Below are the code and all the weights of a small trained network. Each question names an input and a target symbol and asks about switching units off, where a switched-off unit gives its printed mean instead of its output.

import numpy as np


def w(rows, s, z=0):
    codes = np.array(rows[::2]) - 128.0
    scale = np.full(codes.shape[1], s)
    scale[-1] = z or s
    return codes * scale


def f(y):
    return y / 2 * (1 + np.tanh(0.7978845608 * (y + 0.044715 * y**3)))


def softmax(a):
    e = np.exp(a - a.max(-1, keepdims=True))
    return e / e.sum(-1, keepdims=True)


def log_softmax(a):
    a = a - a.max(-1, keepdims=True)
    return a - np.log(np.exp(a).sum(-1, keepdims=True))


def net(x, mask):
    ids = ['αδλμτφψ'.index(c) for c in x.split()]
    T = len(ids)
    res = E[ids] + P[:T]
    u = 0
    for l in range(2):
        r = res
        for j in range(2):
            rows = slice(3 * j, 3 * j + 3)
            q, k, v = (r @ M[l][rows].T for M in (Q, K, V))
            z = softmax(np.where(np.tri(T) > 0, q @ k.T / 3**0.5, -1e9)) @ v
            o = O[l][rows]
            res = res + np.where(mask[u + j], z, o[:, -1]) @ o[:, :-1]
        u += 2
        y = f(res @ A[l][:, :-1].T + A[l][:, -1])
        res = res + np.where(mask[u : u + 8], y, B[l][:, -1]) @ B[l][:, :-1]
        u += 8
    return log_softmax(res[-1] @ U[:, :-1].T + U[:, -1])


Q, K, V, O, A, B = {}, {}, {}, {}, {}, {}
E = w([
[86,33,93],'α',
[124,42,81],'δ',
[228,76,180],'λ',
[84,28,86],'μ',
[217,173,44],'τ',
[113,180,143],'φ',
[5,180,176],'ψ',
],0.015)
P = w([
[92,25,3],'0',
[79,31,12],'1',
[64,77,27],'2',
[82,121,42],'3',
[91,148,50],'4',
[115,157,57],'5',
[127,171,69],'6',
[150,179,84],'7',
[162,162,97],'8',
[124,126,122],'9',
[140,129,120],'10',
[176,116,101],'11',
],0.004)
Q[0] = w([
[132,123,41],'0.h0',
[103,178,90],'0.h0',
[154,135,186],'0.h0',
[110,112,134],'0.h1',
[131,122,45],'0.h1',
[54,220,254],'0.h1',
],0.013)
K[0] = w([
[196,209,105],'0.h0',
[70,225,85],'0.h0',
[80,86,145],'0.h0',
[97,85,153],'0.h1',
[112,166,222],'0.h1',
[84,156,5],'0.h1',
],0.011)
V[0] = w([
[46,254,141],'0.h0',
[124,204,95],'0.h0',
[24,19,138],'0.h0',
[68,127,32],'0.h1',
[78,111,150],'0.h1',
[246,53,247],'0.h1',
],0.0083)
O[0] = w([
[208,158,127,55],'0.h0',
[208,96,174,195],'0.h0',
[119,165,58,2],'0.h0',
[144,67,255,197],'0.h1',
[185,173,110,118],'0.h1',
[137,128,9,86],'0.h1',
],0.0085,0.0055)
A[0] = w([
[40,254,132,193],'0.n0',
[17,179,79,132],'0.n1',
[37,7,123,205],'0.n2',
[193,89,170,253],'0.n3',
[71,147,137,124],'0.n4',
[96,161,146,129],'0.n5',
[124,20,111,126],'0.n6',
[231,67,75,47],'0.n7',
],0.0081,0.003)
B[0] = w([
[119,37,171,145],'0.n0',
[110,150,184,158],'0.n1',
[182,237,109,254],'0.n2',
[97,208,202,239],'0.n3',
[8,86,78,130],'0.n4',
[9,2,91,125],'0.n5',
[201,152,115,212],'0.n6',
[94,13,108,191],'0.n7',
],0.0061,0.0085)
Q[1] = w([
[209,195,139],'1.h0',
[172,82,106],'1.h0',
[234,210,148],'1.h0',
[79,110,211],'1.h1',
[62,28,2],'1.h1',
[64,97,26],'1.h1',
],0.0059)
K[1] = w([
[87,254,129],'1.h0',
[97,168,179],'1.h0',
[89,140,169],'1.h0',
[32,133,163],'1.h1',
[157,24,141],'1.h1',
[127,151,57],'1.h1',
],0.0082)
V[1] = w([
[65,92,108],'1.h0',
[185,153,88],'1.h0',
[58,75,182],'1.h0',
[105,85,136],'1.h1',
[32,103,142],'1.h1',
[135,252,174],'1.h1',
],0.012)
O[1] = w([
[141,222,106,3],'1.h0',
[243,85,152,94],'1.h0',
[153,226,133,170],'1.h0',
[117,206,123,137],'1.h1',
[13,253,104,107],'1.h1',
[68,46,6,167],'1.h1',
],0.0058,0.0044)
A[1] = w([
[174,239,101,120],'1.n0',
[160,70,74,212],'1.n1',
[191,254,150,221],'1.n2',
[149,98,206,77],'1.n3',
[60,42,127,82],'1.n4',
[31,194,108,255],'1.n5',
[192,186,129,100],'1.n6',
[162,185,31,82],'1.n7',
],0.0085,0.0035)
B[1] = w([
[149,205,140,170],'1.n0',
[58,95,109,236],'1.n1',
[3,129,126,219],'1.n2',
[253,169,120,202],'1.n3',
[139,221,60,158],'1.n4',
[180,222,130,254],'1.n5',
[112,129,95,169],'1.n6',
[140,131,246,164],'1.n7',
],0.007)
U = w([
[71,71,141,247],'α',
[164,143,70,13],'δ',
[44,47,81,255],'λ',
[126,110,102,48],'μ',
[155,135,57,153],'τ',
[134,70,254,144],'φ',
[129,157,139,53],'ψ',
],0.0086,0.0036)

Each question gives the input, a string of symbols that net reads in full, and the target symbol t.
The units are the heads (3 rows each of Q, K, V and O) and the neurons (one row each of A and B). Each row of codes is followed by its name. A weight is (code - 128) times the scale printed after its matrix; where a second scale follows, it is the last column's (O, A, B and U).
mask holds one flag per unit, layer by layer, with each layer's heads first. A switched-off unit (its flag False) gives its mean, the last column of its rows in O or B, instead of its output. The means were averaged over made-up inputs and are rounded, as every weight is.
A unit's drop is (log p(t) with every unit on - log p(t) with that unit switched off) / (log p(t) with every unit on - log p(t) with every unit switched off).
The circuit of an input: a set's keep is (log p(t) with only the set's units on - log p(t) with every unit switched off) / (log p(t) with every unit on - log p(t) with every unit switched off). Starting from the 12 units with the biggest drops (on a tie, the unit counted first), units are removed one at a time, each time the one whose removal leaves the highest keep (on an exact tie, the one counted first), for as long as the keep stays at least 0.8.
units of the circuit, in order: the units of the circuit, biggest drop first
most important unit: the unit with the biggest drop
k most important neurons: the k neurons with the biggest drops, biggest first
top k neurons in layer l: the k neurons of layer l with the biggest drops, biggest first
drop when u is switched off: that unit's drop, to one decimal
input τ δ δ τ τ δ ψ α δ, target ψ: most important unit : 0.h1
input δ τ δ τ δ, target φ: units of the circuit, in order : [0.h1; 0.h0]
input τ ψ φ, target ψ: units of the circuit, in order : [1.h1; 1.n5; 1.h0; 0.h1]
input μ τ δ δ μ ψ τ ψ δ, target ψ: top 2 neurons in layer 1 : [1.n5; 1.n0]
input τ δ τ τ τ δ, target φ: units of the circuit, in order : [0.h0; 0.h1]
input α τ ψ ψ φ φ, target ψ: units of the circuit, in order : [1.h0; 1.h1; 1.n5; 0.h1]
input ψ δ τ δ τ τ μ τ ψ τ τ τ, target φ: top 3 neurons in layer 0 : [0.n3; 0.n0; 0.n2]
input δ ψ τ φ τ τ τ, target φ: units of the circuit, in order : [0.h0; 0.h1]
input τ τ ψ, target ψ: units of the circuit, in order : [1.n5; 1.h1; 0.h1]
input α δ δ τ τ τ α, target φ: units of the circuit, in order : [0.h1; 0.h0]
input α δ τ δ μ τ τ τ μ, target φ: units of the circuit, in order : [0.h0; 0.h1]
input φ ψ δ τ φ δ ψ δ α, target ψ: 2 most important neurons : [0.n2; 0.n6]
input μ ψ ψ τ, target ψ: 2 most important neurons : [0.n2; 0.n6]
input λ τ μ τ α μ τ δ, target τ: most important unit : 1.h1
input μ τ τ α, target φ: top 2 neurons in layer 0 : [0.n3; 0.n6]
input τ α τ ψ τ ψ, target ψ: top 2 neurons in layer 1 : [1.n5; 1.n4]
input δ τ ψ α, target ψ: top 2 neurons in layer 1 : [1.n5; 1.n0]
input τ μ τ τ μ, target φ: drop when 0.h1 is switched off : 0.2
input ψ ψ μ, target ψ: drop when 0.n0 is switched off : 0.2
input τ μ ψ μ, target ψ: drop when 1.h0 is switched off : 0.3
input δ τ ψ μ δ λ, target λ: most important unit : 0.n2
